Below are the code and all the weights of a small trained network. Each question names an input and a target symbol and asks about switching units off, where a switched-off unit gives its printed mean instead of its output.

import numpy as np


def w(rows, s, z=0):
    codes = np.array(rows[::2]) - 128.0
    scale = np.full(codes.shape[1], s)
    scale[-1] = z or s
    return codes * scale


def f(y):
    return np.maximum(y, 0)


def softmax(a):
    e = np.exp(a - a.max(-1, keepdims=True))
    return e / e.sum(-1, keepdims=True)


def log_softmax(a):
    a = a - a.max(-1, keepdims=True)
    return a - np.log(np.exp(a).sum(-1, keepdims=True))


def net(x, mask):
    ids = ['βγεζηθλμξπφ'.index(c) for c in x.split()]
    T = len(ids)
    res = E[ids] + P[:T]
    u = 0
    for l in range(2):
        r = res
        for j in range(2):
            rows = slice(3 * j, 3 * j + 3)
            q, k, v = (r @ M[l][rows].T for M in (Q, K, V))
            z = softmax(np.where(np.tri(T) > 0, q @ k.T / 3**0.5, -1e9)) @ v
            o = O[l][rows]
            res = res + np.where(mask[u + j], z, o[:, -1]) @ o[:, :-1]
        u += 2
        y = f(res @ A[l][:, :-1].T + A[l][:, -1])
        res = res + np.where(mask[u : u + 4], y, B[l][:, -1]) @ B[l][:, :-1]
        u += 4
    return log_softmax(res[-1] @ U[:, :-1].T + U[:, -1])


Q, K, V, O, A, B = {}, {}, {}, {}, {}, {}
E = w([
[120,234,129,128,87],'β',
[196,207,37,201,80],'γ',
[178,134,68,144,136],'ε',
[168,193,57,83,92],'ζ',
[171,131,252,140,178],'η',
[136,186,56,127,82],'θ',
[113,74,196,155,85],'λ',
[135,155,167,99,98],'μ',
[242,223,52,82,115],'ξ',
[141,160,128,178,126],'π',
[123,179,146,173,169],'φ',
],0.016)
P = w([
[2,88,154,57,113],'0',
[86,154,112,207,130],'1',
[77,140,82,154,104],'2',
[129,128,83,128,98],'3',
[154,139,119,165,98],'4',
[160,140,144,180,88],'5',
[190,101,129,127,121],'6',
[101,127,149,97,84],'7',
[163,136,151,131,92],'8',
[165,101,142,115,107],'9',
[180,141,183,158,110],'10',
[156,102,178,106,133],'11',
],0.0073)
Q[0] = w([
[119,81,143,93,95],'0.h1',
[167,157,102,1,75],'0.h1',
[95,147,160,160,83],'0.h1',
[76,69,165,74,250],'0.h2',
[231,57,109,151,44],'0.h2',
[25,132,95,143,231],'0.h2',
],0.0083)
K[0] = w([
[105,88,132,119,167],'0.h1',
[52,210,122,107,192],'0.h1',
[71,69,151,160,156],'0.h1',
[156,101,132,246,92],'0.h2',
[1,210,161,60,69],'0.h2',
[135,97,119,162,112],'0.h2',
],0.0088)
V[0] = w([
[161,43,72,50,94],'0.h1',
[200,129,113,91,57],'0.h1',
[100,50,133,2,114],'0.h1',
[157,52,86,221,134],'0.h2',
[182,163,147,97,45],'0.h2',
[70,131,127,165,47],'0.h2',
],0.009)
O[0] = w([
[66,75,87,196,88,48],'0.h1',
[86,170,91,128,190,173],'0.h1',
[107,119,169,227,128,42],'0.h1',
[207,129,2,108,55,3],'0.h2',
[53,167,162,148,172,232],'0.h2',
[71,185,165,77,53,197],'0.h2',
],0.011,0.0067)
A[0] = w([
[57,3,179,169,43,192],'0.n1',
[104,187,195,206,179,207],'0.n2',
[159,97,210,130,179,3],'0.n3',
[156,66,89,133,88,121],'0.n4',
],0.0064,0.0036)
B[0] = w([
[128,193,72,61,41,151],'0.n1',
[106,34,15,22,152,246],'0.n2',
[84,100,166,165,19,145],'0.n3',
[1,116,95,155,96,128],'0.n4',
],0.0072,0.013)
Q[1] = w([
[49,143,104,45,145],'1.h1',
[79,88,93,24,240],'1.h1',
[133,48,160,255,171],'1.h1',
[115,114,73,32,177],'1.h2',
[147,105,129,121,189],'1.h2',
[140,184,212,42,177],'1.h2',
],0.0078)
K[1] = w([
[124,50,101,175,28],'1.h1',
[2,79,45,122,47],'1.h1',
[98,207,133,136,245],'1.h1',
[37,25,87,157,7],'1.h2',
[142,129,50,85,89],'1.h2',
[3,91,178,164,21],'1.h2',
],0.0071)
V[1] = w([
[97,45,90,207,207],'1.h1',
[124,57,29,132,102],'1.h1',
[167,200,101,100,155],'1.h1',
[191,100,211,144,94],'1.h2',
[147,112,139,174,186],'1.h2',
[68,96,248,143,163],'1.h2',
],0.012)
O[1] = w([
[143,128,1,119,133,11],'1.h1',
[181,92,143,73,85,125],'1.h1',
[12,75,195,87,201,88],'1.h1',
[216,177,131,110,194,47],'1.h2',
[144,143,91,108,196,6],'1.h2',
[109,91,87,222,151,206],'1.h2',
],0.0092,0.019)
A[1] = w([
[222,2,60,156,163,3],'1.n1',
[124,146,221,121,164,198],'1.n2',
[95,97,218,84,149,221],'1.n3',
[200,111,116,65,86,150],'1.n4',
],0.0068,0.0048)
B[1] = w([
[134,135,114,130,164,130],'1.n1',
[146,129,40,57,172,215],'1.n2',
[166,140,106,170,194,253],'1.n3',
[255,68,104,227,139,148],'1.n4',
],0.0098,0.018)
U = w([
[118,183,91,99,164,61],'β',
[195,106,12,108,95,125],'γ',
[141,154,81,128,186,83],'ε',
[96,110,153,41,164,2],'ζ',
[128,80,2,94,161,181],'η',
[118,116,40,74,77,160],'θ',
[137,185,145,192,56,141],'λ',
[111,130,166,87,113,233],'μ',
[168,169,143,137,115,165],'ξ',
[96,163,166,211,179,116],'π',
[192,149,72,210,151,180],'φ',
],0.0068,0.0048)

Each question gives the input, a string of symbols that net reads in full, and the target symbol t.
The units are the heads (3 rows each of Q, K, V and O) and the neurons (one row each of A and B). Each row of codes is followed by its name. A weight is (code - 128) times the scale printed after its matrix; where a second scale follows, it is the last column's (O, A, B and U).
mask holds one flag per unit, layer by layer, with each layer's heads first. A switched-off unit (its flag False) gives its mean, the last column of its rows in O or B, instead of its output. The means were averaged over made-up inputs and are rounded, as every weight is.
A unit's drop is (log p(t) with every unit on - log p(t) with that unit switched off) / (log p(t) with every unit on - log p(t) with every unit switched off).
top k neurons: the k neurons with the biggest drops, biggest first
k most important neurons of layer l: the k neurons of layer l with the biggest drops, biggest first
heads that matter: for each layer, one digit per head in row order, 1 if its drop is at least 0.15 and else 0, layers parted by /
input μ μ β ζ η β μ β π, target λ: most important neuron of layer 0 : [0.n1]
input γ ξ ξ η, target ζ: heads that matter : 01 / 11
input ε β θ β β β β η, target γ: top 2 neurons : [1.n4 0.n4]
input ε ζ μ β ε β ζ, target γ: top 2 neurons : [1.n4 0.n4]
input θ θ β γ ξ ζ β ξ, target μ: heads that matter : 11 / 01
input μ ζ β μ η, target λ: top 2 neurons : [0.n1 0.n2]
input ζ β λ, target λ: heads that matter : 10 / 10
input β η μ φ μ λ λ θ ζ λ, target λ: heads that matter : 11 / 10
input λ β β λ γ, target ξ: top 2 neurons : [0.n1 1.n2]
input β β ε β β β γ, target π: heads that matter : 01 / 11
input ξ μ η γ θ γ θ β, target η: heads that matter : 11 / 11
input ζ β γ θ μ, target θ: heads that matter : 11 / 11
input λ λ λ μ γ ζ β β λ β β γ, target ξ: top 2 neurons : [0.n1 1.n3]
input ξ ξ β φ θ β, target η: top 2 neurons : [0.n2 0.n1]
input μ γ ξ, target λ: top 2 neurons : [0.n1 1.n2]
input ξ η μ π, target η: 2 most important neurons of layer 0 : [0.n2 0.n1]
input λ μ β λ μ μ φ β β, target ξ: top 4 neurons : [0.n1 1.n3 1.n4 1.n2]
input β β μ β γ ε, target π: heads that matter : 01 / 11
input η θ β θ μ μ μ φ ε, target φ: top 2 neurons : [0.n3 0.n2]
input ξ β ζ, target η: top 2 neurons : [0.n1 0.n3]
input λ β β β β γ θ λ λ λ γ μ, target ξ: 2 most important neurons of layer 1 : [1.n3 1.n4]
input η ζ μ, target φ: top neuron : [0.n3]
input γ γ β β, target ζ: top neuron : [1.n2]
